Below is a small trained network, with its code and all its weights. Each question gives an input and a class and asks what happens when units are switched off, that is, made to give their printed mean instead of their output.

import numpy as np


def w(rows, s, z=0):
    codes = np.array(rows[::2]) - 128.0
    scale = np.full(codes.shape[1], s)
    scale[-1] = z or s
    return codes * scale


def f(y):
    return y / 2 * (1 + np.tanh(0.7978845608 * (y + 0.044715 * y**3)))


def log_softmax(a):
    a = a - a.max(-1, keepdims=True)
    return a - np.log(np.exp(a).sum(-1, keepdims=True))


def net(x, mask):
    res = np.array(x, float).reshape(1, 2) / 4 @ E
    y = f(res @ A[0][:, :-1].T + A[0][:, -1])
    res = res + np.where(mask, y, B[0][:, -1]) @ B[0][:, :-1]
    return log_softmax(res[-1] @ U[:, :-1].T + U[:, -1])


A, B = {}, {}
E = w([
[203,154,182,155,222,105],'x0',
[166,60,124,104,123,254],'x1',
],0.0098)
A[0] = w([
[108,84,142,126,95,118,126],'N0',
[154,147,222,185,164,142,6],'N1',
[253,124,164,195,174,117,88],'N2',
[174,65,116,106,164,231,31],'N3',
[186,105,99,60,166,245,65],'N4',
[96,163,92,203,125,1,9],'N5',
[194,76,136,166,228,97,38],'N6',
[45,94,57,85,44,140,2],'N7',
[223,159,204,163,192,154,47],'N8',
],0.0066,0.0041)
B[0] = w([
[128,117,129,125,115,150,140],'N0',
[17,232,44,122,143,195,153],'N1',
[116,141,89,158,83,183,239],'N2',
[8,172,179,57,210,76,232],'N3',
[50,121,177,74,201,71,253],'N4',
[2,207,161,95,171,119,236],'N5',
[60,167,59,156,96,177,193],'N6',
[63,200,57,143,90,197,215],'N7',
[95,168,70,156,92,185,230],'N8',
],0.0097,0.0042)
U = w([
[76,144,184,75,199,85,70],'0',
[121,141,45,188,74,254,52],'1',
[255,67,183,145,122,128,254],'2',
],0.0096,0.0072)

Each question gives the input, the list of numbers given to net, and the class t.
The units are the neurons (one row each of A and B). Each row of codes is followed by its name. A weight is (code - 128) times the scale printed after its matrix; where a second scale follows, it is the last column's (A, B and U).
mask holds one flag per neuron, in row order. A switched-off neuron (its flag False) gives its mean, the last column of its row in B, instead of its output. The means were averaged over made-up inputs and are rounded, as every weight is.
A unit's drop is (log p(t) with every unit on - log p(t) with that unit switched off) / (log p(t) with every unit on - log p(t) with every unit switched off).
The circuit of an input: a set's keep is (log p(t) with only the set's units on - log p(t) with every unit switched off) / (log p(t) with every unit on - log p(t) with every unit switched off). Starting from all 9 units, units are removed one at a time, each time the one whose removal leaves the highest keep (on an exact tie, the one counted first), for as long as the keep stays at least 0.8.
circuit, biggest first: the units of the circuit, biggest drop first
unit that matters most: the unit with the biggest drop
top k neurons: the k neurons with the biggest drops, biggest first
drop of u: that unit's drop, to one decimal
input [-6,6], class 0: circuit, biggest first -> (N4, N3)
input [-4,4], class 0: circuit, biggest first -> (N2, N8)
input [5,8], class 0: unit that matters most -> N3
input [3,0], class 2: circuit, biggest first -> (N7, N5, N3)
input [-1,5], class 0: top 2 neurons -> (N3, N4)
input [3,3], class 2: top 3 neurons -> (N5, N7, N1)
input [4,6], class 0: top 2 neurons -> (N3, N4)
input [8,5], class 1: top 3 neurons -> (N8, N2, N6)
input [6,7], class 0: top 3 neurons -> (N3, N4, N7)
input [-1,1], class 2: drop of N5 -> 0.1
input [1,2], class 2: drop of N5 -> 0.2
input [3,2], class 2: drop of N3 -> 0.1
